Below is a small trained network, with its code and all its weights. Each question gives an input and a class and asks what happens when units are switched off, that is, made to give their printed mean instead of their output.

import numpy as np


def w(rows, s, z=0):
    codes = np.array(rows[::2]) - 128.0
    scale = np.full(codes.shape[1], s)
    scale[-1] = z or s
    return codes * scale


def f(y):
    return y / 2 * (1 + np.tanh(0.7978845608 * (y + 0.044715 * y**3)))


def log_softmax(a):
    a = a - a.max(-1, keepdims=True)
    return a - np.log(np.exp(a).sum(-1, keepdims=True))


def net(x, mask):
    res = np.array(x, float).reshape(1, 5) / 4 @ E
    y = f(res @ A[0][:, :-1].T + A[0][:, -1])
    res = res + np.where(mask, y, B[0][:, -1]) @ B[0][:, :-1]
    return log_softmax(res[-1] @ U[:, :-1].T + U[:, -1])


A, B = {}, {}
E = w([
[117,138,162,118],'x0',
[63,112,158,230],'x1',
[23,134,214,53],'x2',
[128,128,123,129],'x3',
[91,255,93,153],'x4',
],0.0081)
A[0] = w([
[91,94,149,42,90],'N0',
[103,216,109,198,163],'N1',
[78,98,134,184,101],'N2',
[95,96,144,184,131],'N3',
[162,167,250,183,122],'N4',
[78,169,74,111,66],'N5',
[83,126,94,170,61],'N6',
[149,148,101,54,147],'N7',
[85,182,157,189,51],'N8',
[133,65,173,111,98],'N9',
[158,36,167,160,139],'N10',
[143,134,120,88,111],'N11',
[205,109,112,165,175],'N12',
[95,103,129,165,76],'N13',
[86,119,112,158,36],'N14',
[101,134,167,138,176],'N15',
[164,199,156,154,118],'N16',
[64,139,163,206,82],'N17',
[133,83,123,124,73],'N18',
[102,62,94,97,64],'N19',
[137,164,171,124,173],'N20',
[142,151,84,187,255],'N21',
[145,122,177,131,90],'N22',
[160,106,127,151,94],'N23',
[110,172,107,135,85],'N24',
[147,205,134,128,159],'N25',
[123,134,123,64,144],'N26',
[84,129,72,131,38],'N27',
[104,91,141,176,67],'N28',
[95,162,96,129,78],'N29',
[75,144,80,125,157],'N30',
[110,148,118,152,67],'N31',
[138,134,116,100,111],'N32',
[193,137,126,124,132],'N33',
[40,93,124,92,124],'N34',
[158,77,168,138,67],'N35',
[189,116,117,161,125],'N36',
[84,124,129,95,53],'N37',
[133,190,147,124,179],'N38',
],0.014,0.0031)
B[0] = w([
[124,146,93,209,200],'N0',
[121,46,147,99,255],'N1',
[190,202,121,211,180],'N2',
[183,185,102,112,179],'N3',
[167,132,152,126,169],'N4',
[93,47,70,111,174],'N5',
[167,152,115,172,154],'N6',
[182,229,104,214,197],'N7',
[161,131,74,116,205],'N8',
[125,90,92,101,187],'N9',
[127,114,112,12,227],'N10',
[164,161,91,201,149],'N11',
[40,124,241,165,234],'N12',
[205,138,78,162,148],'N13',
[187,94,62,198,139],'N14',
[136,105,170,153,174],'N15',
[47,38,88,82,171],'N16',
[165,170,112,138,218],'N17',
[106,73,87,95,148],'N18',
[138,94,68,142,155],'N19',
[189,114,168,118,156],'N20',
[106,129,212,115,225],'N21',
[126,126,82,120,132],'N22',
[42,149,57,154,155],'N23',
[97,86,82,71,162],'N24',
[159,48,135,88,193],'N25',
[140,169,148,179,170],'N26',
[150,118,109,123,130],'N27',
[195,179,46,121,157],'N28',
[130,4,59,63,158],'N29',
[173,100,147,124,168],'N30',
[99,112,61,101,140],'N31',
[214,152,102,200,139],'N32',
[98,178,113,208,185],'N33',
[50,153,149,133,198],'N34',
[131,61,59,93,170],'N35',
[61,146,121,150,198],'N36',
[93,152,110,171,149],'N37',
[160,80,137,108,182],'N38',
],0.0049,0.0075)
U = w([
[124,74,67,83,15],'0',
[251,210,104,187,32],'1',
[4,164,175,194,112],'2',
[128,153,152,130,253],'3',
[175,113,221,143,195],'4',
],0.011,0.0033)

Each question gives the input, the list of numbers given to net, and the class t.
The units are the neurons (one row each of A and B). Each row of codes is followed by its name. A weight is (code - 128) times the scale printed after its matrix; where a second scale follows, it is the last column's (A, B and U).
mask holds one flag per neuron, in row order. A switched-off neuron (its flag False) gives its mean, the last column of its row in B, instead of its output. The means were averaged over made-up inputs and are rounded, as every weight is.
A unit's drop is (log p(t) with every unit on - log p(t) with that unit switched off) / (log p(t) with every unit on - log p(t) with every unit switched off).
The circuit of an input: a set's keep is (log p(t) with only the set's units on - log p(t) with every unit switched off) / (log p(t) with every unit on - log p(t) with every unit switched off). Starting from the 12 units with the biggest drops (on a tie, the unit counted first), units are removed one at a time, each time the one whose removal leaves the highest keep (on an exact tie, the one counted first), for as long as the keep stays at least 0.8.
circuit, biggest first: the units of the circuit, biggest drop first
most important unit: the unit with the biggest drop
k most important neurons: the k neurons with the biggest drops, biggest first
drop when u is switched off: that unit's drop, to one decimal
input [-1,-7,8,8,-4], class 2: circuit, biggest first => N34, N0
input [-2,7,-5,5,-6], class 1: circuit, biggest first => N28
input [-7,-2,8,3,-4], class 2: circuit, biggest first => N34, N0
input [5,-6,-7,7,7], class 0: circuit, biggest first => N16, N25
input [-7,4,-7,-1,0], class 2: circuit, biggest first => N12, N36
input [-5,7,-3,-7,-8], class 0: 2 most important neurons => N10, N35
input [0,5,-7,6,-3], class 2: 3 most important neurons => N12, N36, N23
input [7,-3,-8,-3,7], class 2: circuit, biggest first => N12, N21, N36
input [0,3,-7,2,-6], class 2: circuit, biggest first => N12, N36
input [-6,4,1,-2,4], class 4: 2 most important neurons => N1, N21
input [3,4,5,-3,5], class 0: drop when N8 is switched off => 0.2
input [0,-4,-7,8,6], class 3: drop when N16 is switched off => -0.1
input [-5,-2,-7,2,0], class 2: drop when N7 is switched off => 0.0
input [2,6,4,8,3], class 3: drop when N14 is switched off => -0.1
input [4,-4,-7,-3,4], class 2: most important unit => N12
